Here is a tiny trained network, its code and every weight. The questions are about switching its units off for an input and a class, where a switched-off unit gives its printed mean instead of its output.

import numpy as np


def w(rows, s, z=0):
    codes = np.array(rows[::2]) - 128.0
    scale = np.full(codes.shape[1], s)
    scale[-1] = z or s
    return codes * scale


def f(y):
    return y / 2 * (1 + np.tanh(0.7978845608 * (y + 0.044715 * y**3)))


def log_softmax(a):
    a = a - a.max(-1, keepdims=True)
    return a - np.log(np.exp(a).sum(-1, keepdims=True))


def net(x, mask):
    res = np.array(x, float).reshape(1, 5) / 4 @ E
    y = f(res @ A[0][:, :-1].T + A[0][:, -1])
    res = res + np.where(mask, y, B[0][:, -1]) @ B[0][:, :-1]
    return log_softmax(res[-1] @ U[:, :-1].T + U[:, -1])


A, B = {}, {}
E = w([
[42,24,159,141,103],'x0',
[84,207,214,74,41],'x1',
[127,130,126,129,128],'x2',
[48,203,168,203,201],'x3',
[219,106,212,254,98],'x4',
],0.0068)
A[0] = w([
[249,161,64,68,67,103],'N0',
[98,173,170,110,54,117],'N1',
[74,174,149,130,164,77],'N2',
[78,140,58,78,140,98],'N3',
[84,139,78,81,139,97],'N4',
[87,144,93,81,143,151],'N5',
[146,98,69,162,170,150],'N6',
[156,142,163,235,85,162],'N7',
[109,18,134,92,62,125],'N8',
[94,171,186,93,59,89],'N9',
[141,156,207,54,120,80],'N10',
[66,42,174,124,132,204],'N11',
[140,126,114,169,94,254],'N12',
[129,128,177,127,112,152],'N13',
[61,136,64,89,148,105],'N14',
[145,69,32,172,229,105],'N15',
[144,142,123,137,118,224],'N16',
[116,173,196,73,36,110],'N17',
[129,21,134,80,52,153],'N18',
[78,139,90,51,140,111],'N19',
[132,254,143,148,232,128],'N20',
[102,216,138,118,66,133],'N21',
[84,145,41,104,119,128],'N22',
[219,196,35,114,63,112],'N23',
[179,70,216,166,135,140],'N24',
[158,77,100,133,206,117],'N25',
[155,79,98,147,197,173],'N26',
[151,153,153,126,67,226],'N27',
[204,90,115,69,82,128],'N28',
[207,132,184,176,111,130],'N29',
[120,113,77,154,144,53],'N30',
],0.0077,0.0062)
B[0] = w([
[71,205,180,210,171,207],'N0',
[195,70,197,90,169,177],'N1',
[182,151,155,179,128,144],'N2',
[195,159,148,154,32,188],'N3',
[190,152,130,132,52,170],'N4',
[170,175,65,108,104,193],'N5',
[164,102,188,59,150,193],'N6',
[170,222,85,90,82,245],'N7',
[90,184,169,205,173,216],'N8',
[193,77,241,120,150,174],'N9',
[163,112,201,137,117,146],'N10',
[79,239,113,156,170,254],'N11',
[78,210,72,15,139,252],'N12',
[123,108,111,101,123,159],'N13',
[191,183,88,160,40,191],'N14',
[226,72,232,105,152,237],'N15',
[81,119,77,78,143,209],'N16',
[213,66,214,77,157,203],'N17',
[92,219,168,165,158,239],'N18',
[154,181,123,191,75,200],'N19',
[68,188,148,193,171,221],'N20',
[126,100,168,102,149,184],'N21',
[193,177,98,110,71,187],'N22',
[3,135,170,207,167,189],'N23',
[148,186,60,107,57,218],'N24',
[203,80,214,88,150,179],'N25',
[153,147,173,78,133,217],'N26',
[132,111,103,72,149,227],'N27',
[82,234,176,188,188,196],'N28',
[152,146,39,118,57,206],'N29',
[193,43,246,168,54,116],'N30',
],0.0059,0.0052)
U = w([
[216,70,217,74,148,86],'0',
[109,153,106,74,151,255],'1',
[184,151,77,151,12,76],'2',
[89,155,174,246,163,106],'3',
[78,146,155,211,153,154],'4',
[81,54,76,98,119,80],'5',
],0.011,0.0052)

Each question gives the input, the list of numbers given to net, and the class t.
The units are the neurons (one row each of A and B). Each row of codes is followed by its name. A weight is (code - 128) times the scale printed after its matrix; where a second scale follows, it is the last column's (A, B and U).
mask holds one flag per neuron, in row order. A switched-off neuron (its flag False) gives its mean, the last column of its row in B, instead of its output. The means were averaged over made-up inputs and are rounded, as every weight is.
A unit's drop is (log p(t) with every unit on - log p(t) with that unit switched off) / (log p(t) with every unit on - log p(t) with every unit switched off).
The circuit of an input: a set's keep is (log p(t) with only the set's units on - log p(t) with every unit switched off) / (log p(t) with every unit on - log p(t) with every unit switched off). Starting from the 12 units with the biggest drops (on a tie, the unit counted first), units are removed one at a time, each time the one whose removal leaves the highest keep (on an exact tie, the one counted first), for as long as the keep stays at least 0.8.
circuit, biggest first: the units of the circuit, biggest drop first
most important unit: the unit with the biggest drop
top k neurons: the k neurons with the biggest drops, biggest first
drop of u: that unit's drop, to one decimal
input [-7,-5,0,-3,-5], class 4: circuit, biggest first	N23; N0
input [8,0,6,6,-8], class 2: most important unit	N14
input [1,-6,7,1,6], class 1: circuit, biggest first	N12; N7
input [-3,3,0,-5,3], class 3: top 3 neurons	N0; N23; N28
input [-8,-6,-1,-7,-2], class 4: top 2 neurons	N23; N0
input [8,-3,5,-5,6], class 4: top 3 neurons	N8; N18; N11
input [-4,0,6,-8,7], class 3: top 3 neurons	N0; N23; N28
input [0,6,-1,-2,-7], class 2: circuit, biggest first	N19; N3
input [-8,6,6,3,-5], class 4: circuit, biggest first	N20; N23
input [-5,8,3,-5,8], class 0: top 2 neurons	N17; N1
input [5,-5,1,-6,3], class 3: top 2 neurons	N8; N18
input [7,8,1,-2,7], class 0: top 2 neurons	N17; N9
input [8,-1,7,-4,3], class 4: top 2 neurons	N8; N18
input [0,-7,0,7,1], class 0: top neuron	N15
input [-8,-3,-2,-8,1], class 3: top 2 neurons	N0; N23
input [3,-2,-5,-7,2], class 3: drop of N8	0.2
input [-4,-5,1,-6,-7], class 2: drop of N7	-0.1
input [4,-1,-6,6,3], class 1: drop of N5	-0.1
